Each row is followed by its class.
[ 170  -77 -117 -205   55 -102  -47  -10   22 -143   94   31  132 -213
  236   -4   44   23   96 -167  139  -18   82 -261 -101  209 -121 -243
 -118 -315 -263  -37  -87 -175]
(179)
[ 134 -223 -293  -68 -157  -44  -27  144   55   51  275  243 -221 -165
   31  100  254    0  -64 -128  -78 -152  223 -504  -33 -165 -105   83
  -75 -247  -65 -151  -43  385]
(143)
[-101  -14   22   22  -60 -158  -15  -52   19   -7   -5   22   79   87
 -103   85  -66  -17   -8   57  -17  -15   29   90  -37   36   43  125
   -3    8  114   38   39   98]
(114)
[ 182  -40  141 -143  226 -297  246   -4  -34 -150    2   32  -89  -32
   58   71  104  148  150    9  200 -290  -53 -214 -306  180  180 -160
 -204  -89 -256  143   67 -205]
(142)
[ 302   91  246   86  233  144  106  -26  -30   -6  320    6 -126  -51
  262 -324  -73   75  138  246   17  304 -105 -177 -374  -66  -48 -425
 -180   21 -310   89  -67 -271]
(66)
[  61 -137 -204   40  -54   42   -3   94   -7   54  258  183 -270    3
 -161  285  114  -33   26   -6   39  -15  137 -436 -139 -245  -57   16
  -70 -187  296  -96   72  272]
(61)
[ 125 -104 -318  -10 -103  -12 -112   22  -71   67  218  171 -192   46
   84  197  174  -99   89    1  -85 -193   73 -261 -149 -176 -159  -99
  -38  -52  209  -46   95  121]
(81)
[  45 -107    1   93   27  187  -43 -133 -133  125 -181  109 -425  191
 -387  359  -32  -44  -71   83  -68  347  -32 -152  -78  -41   10  131
  232 -145  352  139  199  530]
(142)
[ -79  -38  -53   35  -44 -163    0  -23   60  -10   41  -13   84   59
  -47   46  -18   -3    7   -7   13 -116    0   67  -21   48   34   57
  -63   21    1   48   61   31]
(81)
[ -62  -55  -86  -38  -43   60   71  157   40   51  176  238 -168  -99
   68   31  127   81 -121   44  -29   26   92 -344 -120 -204  -69   52
  107 -139   57 -106   22  322]
(114)
[ 204  -68  -22 -137  -67   66  -57  -73 -116 -116   71  -20  171 -258
  142 -293   -6    6   76 -191  116  -66  -13  113  -29  282  -57 -332
   15 -127 -251  177  -20 -223]
(123)
[ -30 -185 -130  -45    1  -93   74   30    5 -110   45  249 -303 -151
 -122  192  196   72  -64   68  -37 -125  113 -471  -84  -39  -62  158
  121 -309  121  -58   74  412]
(114)
[-157  -10   42  -15  -13 -174   31  -80   45  -12   -5    7   58   66
 -141   45 -102   34  -33   48  -17    6    3  141  -35   57  102  140
   44  -21  100   17   24   91]
(114)
[-143    7   42    6  -82 -153   18    0    4   54   21   -6  140   97
  -61   25 -103   -9  -17   60    1  -10   15  118  -41   16   25   37
  -28   88   79   14   27   22]
(142)
[ -10  -37   36  145  -36  251 -181 -133 -293  254  186  150 -109  294
 -217  205   -1 -144   71   89   -5  392  -69 -208 -194 -292  -44 -132
   30   24  600  177  195  437]
(143)
[-310 -175 -224  -24   88 -216 -116 -153 -168  132 -207  284 -364  204
 -316  307  257  -79  -22  -64   35  102   60 -263  -93 -264  -30 -116
  400 -184  899   77  309  611]
(142)
[ -43 -247 -226   72  142   43 -138 -151  -20  140  -20  256 -406   21
 -314  381  279  -20  -56 -156  -67   86   34 -376   -9 -285  124  -16
  322 -123  438   35  257  532]
(143)
[  31   67  -27  -85  221  -39   70   95   46   59  345 -165  150  -53
  164 -153  -96  106  116 -253  244   78    0 -154  -98   37   73 -483
 -178  114 -287    1 -184 -407]
(61)
[  17  -54 -121   79  -79  177   29  117   31  165  340  138 -216  -24
  -48  146    9   29  -83   58 -116  100   77 -335 -140 -156 -142   72
 -150  -88    7 -128  -53  280]
(123)
[ 141 -126  222  -15   76 -212   78    6  -63   64  406  -25  253  -26
  -47 -223  -73  156  107 -124  214   27  -41  -51 -234   83   88 -326
 -175   -6 -199  166 -108 -362]
(178)
[-101  -34  -16   13  -35 -180   -2  -24   76  -24   61   54   -5   70
  -80  107  -41   21  -26   49  -17  -57   13   63  -14   26   41   83
   -6    2   39   31   12   53]
(178)
[-119   -6  -14   10  -59 -101    7  -45   37   -6   39   -7   92   72
  -71   31  -70    1  -12   60  -22  -31   -1  117  -21   29   37  113
  -43   24    7   27   25   92]
(81)
[-215   63  133  109 -262  439 -201   86 -544  509  238  105  174  417
   41 -120 -137 -149  -29    1  -32  455  -52   41   41 -269 -139 -353
  237  445  544  229  175  413]
(114)
[ 283   86  274   70   96  -21   44  -16 -129    2  246 -107  173  -11
  309 -470 -100  -17   92   47   92   86  -66   88 -310  109   20 -510
 -230  113 -279  189   21 -432]
(143)
[-100  -37    6   40  -53 -171   19  -27   61  -28   46   11   78   42
  -92   36  -53   -4  -26   24   13  -36   15   32  -67   14   45   61
  -34   -6   17   44   19   39]
(143)
[  -3    3 -107   91   10  -33   70  140   98   -6  174  153 -206  -31
   29  310  237   46  -52   84  -21 -154   79 -513 -243 -235 -103  109
 -184  -76   22 -164   -8  153]
(179)
[ 144 -272   59  -59    7 -270   32  117  -32  -40  178  -36  157  -50
  -86 -263  -76   62  111 -213  119 -194   30 -119   14   86   -7 -341
    8  -77  -58   49 -136 -396]
(179)
[-153   34    9  -17  -50 -180   15   -7  105   20   51  -25  114  109
  -57   82 -100  -10  -39   31  -27  -36   22   96  -49   18   54   84
  -53   67   -9   18   -5   31]
(61)
[ 118  -95 -170   86 -162   45   64  142   36   48  356  193 -298   83
 -163  169   90  -32  -54   16  -90 -107   97 -322 -184 -236  -97   45
 -183 -100  -11  -97 -104  299]
(178)
[  14 -244 -258  -67 -197 -119  -73  153   66 -100  223  245 -167  -38
  -47  344  259   -9   -5  -57   66 -172  205 -796 -140 -166 -222   77
  -64 -223   66  -69 -129  326]
(123)
[-131   -5  -13  -11  -40 -185   47  -55   93    5  -38   30   33   53
 -116  112  -29    5  -40   43  -24  -84    5  141  -51   32   67  137
  -12  -25   78   -3   49   77]
(142)
[ 243   63   14  141  209  131   45  -42   53  215  485  -46  -89  184
  112  -67  -91   24  216   42  127  200 -121 -181 -497 -256   41 -574
 -365  163   26   80  -34 -343]
(123)
[ -78  -75 -255   37  -33  139 -217  -38 -174  148 -141  116 -164  144
 -198  208  216 -167  -37  -86    1  313   35 -555  -99 -289 -207 -147
  143  -66  483   51  135  727]
(61)
[-273  -78 -189   76 -145  142 -191  -52 -253  305   79  125  124  291
  -70  142   65 -141   58  -77  102  241   20 -136    7 -289 -101 -245
  153  118  645   95  240  408]
(81)
[-122 -208   73  -32 -207   71 -194 -107 -284   38   -5  229   14   54
 -247  229  123  -17   41    4  144  290   50 -332   30 -124 -104  145
  221 -279  572   49  125  468]
(179)
[ 183 -139  -30   69 -171  107  -61  172 -181  136  356  240  -30   23
   87  174  137  -49   99    8   40  -16  121 -423  -97 -261 -124  -40
 -157    8   81  -35   35  127]
(143)
[-181   20   13   48   57  194  -31 -111 -192  227   58 -107  -29  196
 -267 -114 -158   18  -27  -72   13  313 -128  150   19  -65  128 -161
  156  156  279  133   93  266]
(81)
[-137 -264 -478  -22 -124 -112 -259  -47 -111  164   59  257 -245  157
 -237  330  274 -233   21 -340  -74 -147  151 -324   68 -280 -186 -181
  210  -83  615  -60   86  508]
(66)
[ 168   71  163    4  257   -7  166  -57  109  104  350 -177  145  -22
   86  -74  -97  211  158 -165  255   76 -161  -49 -284   47  218 -297
 -339  159 -413  -13 -153 -444]
(114)
[-281 -108 -201  -20 -125   63 -187 -103 -129  117 -118  118  -58  234
 -194  403  158  -80  -78  -53   62  215    1 -476 -100 -178 -151   17
  345  -71  596   68  121  535]
(114)
[-104    9   -8    2  -81 -121   15  -42   29   10   82   13   54  112
  -47   79  -71    7    3   71  -20  -57   18  167  -38   20   58  124
  -58   75   -6   31   11   40]
(81)
[  70 -195 -201   64 -219  -28   -9  320  -66   37  364  151   34   -2
   53  -26   79 -101   15  -42  -45 -273  100 -517  -59 -192 -261 -245
 -176  -18   83 -171  -61   43]
(179)
[-123  -74  145  -37 -116  141 -155 -204 -278  146 -109  145 -284  317
 -312  217  -45  -31  -80  142    1  525  -78 -140 -160  -94  -12   96
  441 -148  599  263  223  597]
(61)
[  88  178  283  -78  135  112  125  124 -147   99  433  -92   84   53
  408 -419 -208  132   90   30  215  302  -87 -266 -357  -16  -42 -617
 -199  216 -390   75 -127 -268]
(61)
[-214 -133 -138    0  -48   28  -46  -98 -163  207   23   58  130  123
 -251   50  136  -66   19 -249  184   62   67  -39  -28 -193   35 -167
  142 -150  703   26  135  212]
(114)
[ -42 -155  -89  -59  -35  -61 -100   20   45  -47  128  201 -199  -90
  -45   88  115   48  -59  150 -110   35   -7 -485 -103 -122 -127   73
  129 -207  233  -71   34  352]
(179)
[-400  -60  -23 -122 -173  212 -211 -194 -351  290 -238   63   97  279
 -178   30 -108  -48  -64  -88   66  554   36  206  230  -82   34    5
  508   34  591  159  216  611]
(81)
[   2 -202 -376   -6  -63 -143  -20   54  -27 -112  195  174 -259    1
  -91  148  172  -36   93   18   27 -160   79 -538  -81 -130 -128 -257
    8  -76  122  -33  -19  237]
(178)
[  47  -54 -109  117  -99  118  -26   94   12  116  371  111 -132  158
  -68  175  -20  -76    6  125 -132   15  -30 -310 -163 -264 -104  -68
 -131  163   77  -72 -107  113]
(143)
[-357  -51 -201  -46  -46  209 -106   95 -319  368  321  111    2  208
   88 -178  -96  -28   33 -158  -51  211   35  -27  244 -167  -47 -590
  318  348  292  136   33  193]
(123)
[-149 -149 -254  -14  -36  111 -195 -153  -65   74  -64  105 -112  105
 -160  261  159  -44   29 -200  160  268  -16 -415   56 -135  -70 -148
  220 -172  375   45  108  503]
(178)
[ 500   79    6   92  165  323   13 -127  238  224  427 -224   31  -81
  142 -111  -65   56   29 -200  -86  130 -108  114 -231  152   90 -316
 -436   51 -678  110 -205 -361]
(179)
[  76  103  -24   35  149  223   11 -162  172   74  525  -89  256  -80
  213 -259 -107   26  175  -86   17   87  -87  208  -26  -17  129 -475
 -298   38 -332   -8 -185 -420]
(179)
[-108  -40   14   32  -45 -208   29  -30   81  -16   37   28   27   67
 -101   73  -42    8  -34   37  -18  -53   16   36  -58    7   60  126
  -32  -17   23   24   15   65]
(143)
[ 110 -128 -116  -30 -189   34  -15   54  -87 -102  144  185 -236  -63
  -66  -16  153    8  -35  155  -70  -44   45 -271 -102  -70  -54  120
   84 -190   56   72   76  371]
(81)
[ -83  -31  -16   32    5 -161   26  -52   75  -31   39   32  -32   80
  -87  196  -34   16    5   59  -17  -92   26   41  -35   49   60  179
  -75  -21   -2   19   56   81]
(81)
[-171 -141 -163   -8  -76   73 -167   47 -374  174  -23  189   23  160
   -1  122  205 -128   97 -164  229  228  132 -420   42 -279 -156 -358
  201   33  614   72  151  344]
(143)
[ 121  -61   75  -81  226 -154   99   13   30 -177  110 -102  215 -372
  325 -643  166  167   93 -106  278   49  -25 -268  -85  193  -23 -473
 -129 -226 -346   66  -50 -244]
(81)
[ 143  -21 -168   81 -197  167  -79  220 -226  165  406  203 -241  172
  134   31   30 -112   70  108  -48    6   49 -314 -166 -302 -201 -288
 -107  152  243  -22   59  176]
(178)
[-207  -85 -106   20 -228  234 -208  -17 -376  395  225  132  314  327
  -52    8  -10 -179   91 -190   58  194   43   78  137 -297  -58 -406
  125  270  524  112  100  227]
(178)
[ 129  -65 -179   42 -120  -21  -34  159  -96    7  177  121 -211   29
   92   -2   56  -52   51   15    3    0   74 -538 -206 -172 -274 -187
  -92  -25    4  -99  -42  257]
(114)
[-107  -46  -42   26  -65 -175  -15   12  100  -18   -8    9   61   11
  -56   55   -1   17  -35    8   12  -53   27   17    5   38   16   68
  -21  -46   80    5   42   45]
(179)
[-278  -76  -50  -44 -118   70 -112  -91 -424  150   85  261 -151  327
 -277  455  130  -86   60   40  108  189  161 -223  -86 -245   62  -20
  175   29  725  161  178  480]
(123)
[  35  -48 -163   95   31  -52    1   81   34  -11  155  180 -297    7
   -8  203  210  -31   37  176   -6  -15   58 -616 -289 -337 -141  -82
 -127   -4  212 -132   66  300]
(61)
[-167   -6   31   24  -67 -131    9  -39   29   31   53   14  117   84
  -71   41  -86   14  -14   72  -18  -19    0  118  -59   36   51   44
  -41   78   51   73   38   19]
(123)
[  49  -87  -71 -247   62 -231   32 -127   20 -281  -19    9  -63 -212
  142 -136  148  158  131 -106  206   19  102 -298  -13  181   17 -195
  163 -284 -377   72 -182 -103]
(142)
[ -45  -16 -329   -7 -166   95  -45  -48 -101  -23  199  267 -257   29
   -8  185  144 -123   49  176 -210  -93  129 -241 -147 -239 -156  -55
  -29  -66  123  -68   10  380]
(123)
[-113   17  -58   12  -48 -176   14  -31  104  -29   11   21    6   82
  -83  116  -44   16  -30   27    0  -44   -5  105  -49   13   42  103
  -31  -10    6    4    8   63]
(178)
[ 212  -19  161 -190  237  140   28  -91   40   28  253 -202  262 -367
  180 -332 -173  247  166 -127  152  181   -7  279  213  263  243    0
 -114 -188 -318  -49 -113 -523]
(81)
